[[181, 114, 110, 147], [62, 85, 248, 251]] >> 248
[[297, 34, 934, 7, 295], [229, 291, 614, 32, 129]] >> 32
[[71, 53, 94, 38, 56, 67, 17], [59, 37, 64, 51, 41, 45, 59]] >> 45
[[27, 59, 86, 96, 52], [36, 10, 33, 17, 76]] >> 17
[[52, 31, 48, 66, 54, 61], [83, 97, 53, 8, 69, 43]] >> 69
[[2, 6, 1, 0, 2, 4, 6], [7, 3, 5, 4, 5, 5, 1]] >> 5
[[-29, 45, -31, -23], [43, 11, 41, 12]] >> 41
[[6, 4, 6, 1, 5], [5, 5, 8, 1, 4]] >> 1
[[8594, 9243, 4146, 5210, 4586, 8401], [8764, 9577, 3019, 5199, 4108, 8397]] >> 4108
---
723,121,71,944 ans = 121

-732,880,420,812,-141
-590,707,850,836,-102
ans = 836

226,191,241,62,171,147,221 ans = 221

-252,-829,788,-591,-444,-549
-36,-876,-872,-581,-681,-734
131,-476,-140,-412,-646,-199
ans = -36

88,19,69,39,37,60,53 ans = 60

40,11,-34,49,-8,16 ans = 16

-303,-890,-956,560,-14,537 ans = -14

67,67,81,100,114,86,81
72,70,134,64,85,135,133
204,218,107,243,173,104,106
ans = 204

3528,3234,5358,6412,8440 ans = 5358
---
[[ 0.19  0.00 -0.07  0.00  0.08  0.10  0.03 -0.13 -0.01]
 [ 0.19 -0.06  0.09 -0.01  0.18  0.03 -0.03 -0.14  0.15]
 [ 0.19 -0.04 -0.04  0.06  0.10  0.01  0.03 -0.11  0.19]
 [ 0.19 -0.07  0.07  0.05  0.06  0.17 -0.06 -0.11  0.05]
 [ 0.19 -0.01 -0.07  0.02  0.09  0.09  0.01 -0.13  0.01]
 [ 0.19 -0.02  0.08  0.12  0.04  0.04  0.07 -0.08  0.11]
 [ 0.19  0.00 -0.07  0.01  0.08  0.10  0.02 -0.13 -0.01]
 [ 0.19  0.02 -0.07 -0.03  0.05  0.09  0.09 -0.15  0.02]] → 0.00

[[-0.027  0.094  0.152  0.146  0.005 -0.081  0.133  0.036  0.107  0.069
   0.070 -0.269  0.091  0.133]
 [ 0.069  0.020  0.051  0.128  0.156  0.083  0.131  0.008 -0.023  0.038
   0.108 -0.269  0.129  0.131]
 [ 0.075  0.000  0.071  0.167  0.071  0.005  0.061  0.005 -0.032  0.053
   0.156 -0.269  0.072  0.061]
 [ 0.103  0.064  0.132  0.045  0.044  0.149  0.244  0.084  0.030 -0.028
  -0.065 -0.269  0.132  0.244]
 [ 0.064  0.152  0.229  0.110  0.048  0.101  0.135  0.058 -0.015  0.050
   0.160 -0.269  0.205  0.135]
 [ 0.152  0.249  0.242  0.137  0.033 -0.037  0.073  0.003  0.120  0.184
   0.152 -0.269  0.107  0.073]
 [-0.029  0.040  0.049  0.008  0.013 -0.008  0.027 -0.012  0.089  0.086
   0.002 -0.269  0.029  0.027]
 [ 0.026  0.026  0.026  0.043  0.051  0.086  0.020  0.135  0.132  0.082
   0.033 -0.269  0.007  0.020]
 [ 0.128  0.119  0.090  0.065  0.074  0.064 -0.058  0.016  0.035  0.138
   0.178 -0.269  0.063 -0.058]
 [ 0.051 -0.028 -0.024  0.086  0.210  0.158  0.100  0.015  0.057  0.143
   0.122 -0.269  0.146  0.100]
 [-0.011  0.108  0.059  0.007  0.076  0.013  0.145 -0.078  0.050  0.030
  -0.063 -0.269  0.110  0.145]
 [ 0.093  0.039  0.094 -0.038  0.006  0.232  0.094  0.151  0.064  0.016
  -0.051 -0.269  0.049  0.094]] → 0.094

[[ 22.162 -11.112 -11.683   2.669   4.952  16.064 -11.008  -1.136  23.217
   -6.595]
 [-18.847  12.362   3.194  11.117  -6.690 -16.877  17.723   5.298 -18.455
    1.422]
 [ 13.734  -3.379  -3.967   2.106   8.486  23.707  -6.081   0.172  19.620
  -14.081]
 [ 10.649 -18.018 -14.441 -12.572 -12.342 -14.899 -18.944  -5.643   1.180
   25.158]
 [  3.442   6.984   9.126  13.052  -3.394  13.600  17.346   1.515  10.133
  -22.719]
 [ -6.057   7.021  -7.656   7.984  -4.352  13.774   6.885   9.102   7.943
  -15.419]
 [ -9.618   9.420   2.040  13.709   1.844  12.054  10.390  10.132   3.978
  -14.925]
 [ -0.031   2.314  -3.119  -0.956 -13.831   3.109  10.447   7.933   1.839
  -16.143]
 [ -0.534   9.131  11.375  24.633   7.256  -4.720  25.137 -12.929  -1.967
  -17.920]
 [ 20.968 -25.069 -29.017  22.815  -2.013 -22.297   4.781 -17.665  -0.210
    7.770]
 [ 23.611 -28.768  26.246  -1.261   8.548   8.038   6.795 -28.878  17.738
  -28.228]] → -11.112

[[  70.37   79.57  130.43   24.93  -26.68  175.22 -146.11  117.75   30.44]
 [ -32.88  142.90   42.16  258.53  194.04   -8.11  184.97  -84.94  200.38]
 [ 120.96  -37.62   33.44  -16.27  154.98   79.45  191.68  105.08   96.19]
 [  91.44   39.50  111.26   55.56  114.32   36.25   51.83  101.09   84.30]
 [ 150.09   80.92  185.04   48.75  159.12  105.70   62.38   38.85
     4.70]] → 79.57

[[ 0.052 -0.126 -0.041  0.054  0.005 -0.098  0.052 -0.132  0.081  0.010
  -0.086 -0.116 -0.086 -0.063  0.074]
 [ 0.002 -0.060 -0.028  0.032  0.043  0.044  0.000 -0.059  0.022 -0.121
   0.005 -0.039  0.006 -0.004  0.031]
 [ 0.087  0.028 -0.027 -0.215  0.022 -0.125  0.111  0.036 -0.196  0.121
  -0.044 -0.016 -0.034 -0.028 -0.193]
 [-0.009  0.051 -0.058  0.008 -0.022  0.034 -0.007  0.051  0.022 -0.083
  -0.008  0.054 -0.014 -0.020 -0.004]
 [ 0.161 -0.084  0.038 -0.156  0.073 -0.049  0.178 -0.094 -0.157  0.068
   0.024 -0.076  0.039  0.039 -0.138]
 [ 0.059  0.049 -0.254 -0.056  0.003  0.113  0.057  0.047 -0.096 -0.068
  -0.104  0.056 -0.140 -0.152 -0.107]
 [ 0.021 -0.019 -0.153 -0.063 -0.022 -0.028  0.018 -0.019 -0.090  0.076
  -0.123 -0.034 -0.145 -0.137 -0.081]
 [ 0.159 -0.135 -0.009 -0.009  0.062  0.001  0.164 -0.154 -0.005 -0.027
  -0.001 -0.094  0.003  0.009 -0.004]] → -0.126

[[ 0.01 -0.09 -0.06  0.07 -0.11  0.04 -0.01  0.06  0.05  0.08  0.08  0.02
   0.07  0.01]
 [-0.04 -0.06  0.13 -0.11 -0.03  0.02  0.09  0.04  0.02 -0.12 -0.12 -0.04
  -0.11  0.04]
 [-0.15  0.09 -0.02 -0.25  0.20  0.00 -0.03  0.02  0.02 -0.22 -0.21 -0.18
  -0.25 -0.07]
 [-0.02  0.02 -0.05 -0.05  0.00  0.15  0.00  0.19  0.17 -0.04 -0.04 -0.04
  -0.05  0.01]
 [-0.03 -0.23 -0.03  0.20 -0.08  0.10  0.00  0.13  0.12  0.20  0.19 -0.02
   0.20  0.02]
 [ 0.04  0.07 -0.20  0.09 -0.12  0.01 -0.10  0.02  0.02  0.10  0.10  0.06
   0.08 -0.02]
 [-0.09 -0.02  0.11 -0.19  0.10  0.01  0.07  0.03  0.02 -0.19 -0.18 -0.11
  -0.19  0.00]] → -0.09

[[-0.216 -0.063 -0.003 -0.010  0.019  0.030  0.044  0.014  0.008  0.034
   0.103  0.047  0.016 -0.007 -0.030  0.022]
 [-0.124  0.022  0.022  0.027  0.060 -0.065  0.098  0.214  0.008 -0.088
   0.163  0.028  0.173 -0.023  0.117  0.009]
 [-0.054  0.007  0.072  0.089  0.019  0.003  0.000  0.046 -0.031 -0.041
   0.109  0.007  0.029 -0.071  0.077  0.027]
 [ 0.236  0.130  0.041  0.050  0.020  0.037  0.010 -0.003 -0.003  0.034
  -0.076 -0.014 -0.016  0.030  0.051  0.022]
 [ 0.167  0.257  0.002  0.023  0.019  0.049  0.108 -0.063 -0.068  0.083
  -0.082 -0.040 -0.076  0.013 -0.052  0.016]
 [-0.001  0.006  0.037  0.039  0.029 -0.004  0.023  0.086  0.020 -0.027
   0.070  0.018  0.073 -0.003  0.068  0.019]
 [-0.265  0.017 -0.036 -0.070  0.057  0.008  0.150  0.023 -0.046  0.096
   0.069  0.058  0.001  0.005 -0.028  0.039]
 [ 0.117  0.213  0.014  0.035  0.027  0.011  0.103  0.043 -0.060  0.004
   0.002 -0.033  0.020  0.001  0.008  0.013]
 [-0.213 -0.078  0.018  0.012  0.020  0.007  0.022  0.031  0.012  0.010
   0.125  0.054  0.035 -0.031  0.006  0.028]] → -0.063
---
[-37  75 -27  -5  20  16] ⇒ 16
[-10   5  -1  83 -27] ⇒ -27
[ -2 -30 -17  80 105 -33] ⇒ -33
[   1   16 -103   90   23  -52   -1] ⇒ -1
[-52  58 -42 -83  11] ⇒ 11
[-71  -2 -97 -30  16  72  57] ⇒ 57
[-81 -63 -18   1 -70 -82 -64] ⇒ -64
---
(133.0, -100.7, 10.7, 152.4, -43.7, 88.8) -100.7
((-0.99, -0.14, -0.01, 1.13, -1.23, 0.73, 1.26), (-0.09, 1.01, 1.03, -1.15, -1.50, -1.59, 1.19)) 1.03
(1.24, 7.22, 11.50, -0.67, -19.22, 9.90) 7.22
(-2.351, 2.736, -10.211, -5.881, -4.264, 13.618) 2.736
(7.95, -13.52, 2.26, 12.21, 11.45, 3.72) -13.52
(-0.06, 0.07, -0.16, 0.09, 0.02, -0.03, 0.13) -0.16
((-0.061, -0.006, -0.011, 0.045, 0.089, -0.024), (-0.001, -0.116, -0.031, 0.176, 0.018, 0.035), (-0.075, -0.029, -0.060, -0.078, -0.180, 0.076)) -0.029
